Below are the code and all the weights of a small trained network. Each question names an input and a class and asks about switching units off, where a switched-off unit gives its printed mean instead of its output.

import numpy as np


def w(rows, s, z=0):
    codes = np.array(rows[::2]) - 128.0
    scale = np.full(codes.shape[1], s)
    scale[-1] = z or s
    return codes * scale


def f(y):
    return y / 2 * (1 + np.tanh(0.7978845608 * (y + 0.044715 * y**3)))


def log_softmax(a):
    a = a - a.max(-1, keepdims=True)
    return a - np.log(np.exp(a).sum(-1, keepdims=True))


def net(x, mask):
    res = np.array(x, float).reshape(1, 5) / 4 @ E
    y = f(res @ A[0][:, :-1].T + A[0][:, -1])
    res = res + np.where(mask, y, B[0][:, -1]) @ B[0][:, :-1]
    return log_softmax(res[-1] @ U[:, :-1].T + U[:, -1])


A, B = {}, {}
E = w([
[121,111,117,110,127],'x0',
[125,129,127,126,124],'x1',
[127,126,129,126,129],'x2',
[164,48,152,172,65],'x3',
[137,88,74,254,182],'x4',
],0.0093)
A[0] = w([
[120,124,77,165,132,87],'N1',
[125,120,6,156,158,139],'N2',
[233,40,200,197,29,197],'N3',
[74,187,125,143,220,31],'N4',
[178,95,132,154,84,2],'N5',
[165,133,76,226,176,101],'N6',
],0.011,0.0038)
B[0] = w([
[165,70,175,131,149,152],'N1',
[93,167,185,128,24,185],'N2',
[51,199,115,132,156,252],'N3',
[45,147,76,159,240,159],'N4',
[103,96,101,182,254,145],'N5',
[131,200,239,50,98,216],'N6',
],0.009,0.012)
U = w([
[151,175,196,62,86,104],'0',
[64,121,86,154,198,148],'1',
[123,135,152,117,126,253],'2',
[131,154,121,130,110,226],'3',
[158,188,122,131,106,184],'4',
[247,97,82,165,150,29],'5',
[201,54,62,169,175,2],'6',
],0.011,0.0053)

Each question gives the input, the list of numbers given to net, and the class t.
The units are the neurons (one row each of A and B). Each row of codes is followed by its name. A weight is (code - 128) times the scale printed after its matrix; where a second scale follows, it is the last column's (A, B and U).
mask holds one flag per neuron, in row order. A switched-off neuron (its flag False) gives its mean, the last column of its row in B, instead of its output. The means were averaged over made-up inputs and are rounded, as every weight is.
A unit's drop is (log p(t) with every unit on - log p(t) with that unit switched off) / (log p(t) with every unit on - log p(t) with every unit switched off).
The circuit of an input: a set's keep is (log p(t) with only the set's units on - log p(t) with every unit switched off) / (log p(t) with every unit on - log p(t) with every unit switched off). Starting from all 6 units, units are removed one at a time, each time the one whose removal leaves the highest keep (on an exact tie, the one counted first), for as long as the keep stays at least 0.8.
units of the circuit, in order: the units of the circuit, biggest drop first
unit that matters most: the unit with the biggest drop
top k neurons: the k neurons with the biggest drops, biggest first
drop of u: that unit's drop, to one decimal
input [4,0,5,-4,6], class 0: units of the circuit, in order -> [N6 N2]
input [4,-3,-6,-7,-3], class 1: units of the circuit, in order -> [N6 N4]
input [-8,5,8,2,8], class 0: units of the circuit, in order -> [N6]
input [7,-1,-2,-7,-4], class 1: units of the circuit, in order -> [N6 N4]
input [1,2,-8,8,-2], class 1: units of the circuit, in order -> [N3 N6]
input [0,-5,5,6,-1], class 1: top 2 neurons -> [N6 N3]
input [-8,-2,-1,7,-7], class 4: units of the circuit, in order -> [N6 N3]
input [4,4,1,-8,-3], class 1: top 3 neurons -> [N4 N6 N2]
input [-3,-5,-3,6,2], class 1: units of the circuit, in order -> [N3 N5]
input [-6,1,2,-6,-4], class 1: top 3 neurons -> [N6 N4 N2]
input [8,2,1,7,8], class 0: top 3 neurons -> [N6 N2 N4]
input [4,4,1,-4,-1], class 1: top 2 neurons -> [N6 N2]
input [-2,1,-6,-5,-5], class 3: top 2 neurons -> [N6 N2]
input [-6,-6,3,6,3], class 1: unit that matters most -> N3
input [5,-5,-8,-8,-7], class 1: top 3 neurons -> [N6 N4 N2]
input [0,3,2,4,-3], class 1: top 3 neurons -> [N6 N2 N3]
input [0,-3,3,0,7], class 0: drop of N6 -> 0.4
input [-7,2,4,6,7], class 0: drop of N6 -> 1.4
input [7,-5,3,4,8], class 0: drop of N2 -> 0.1
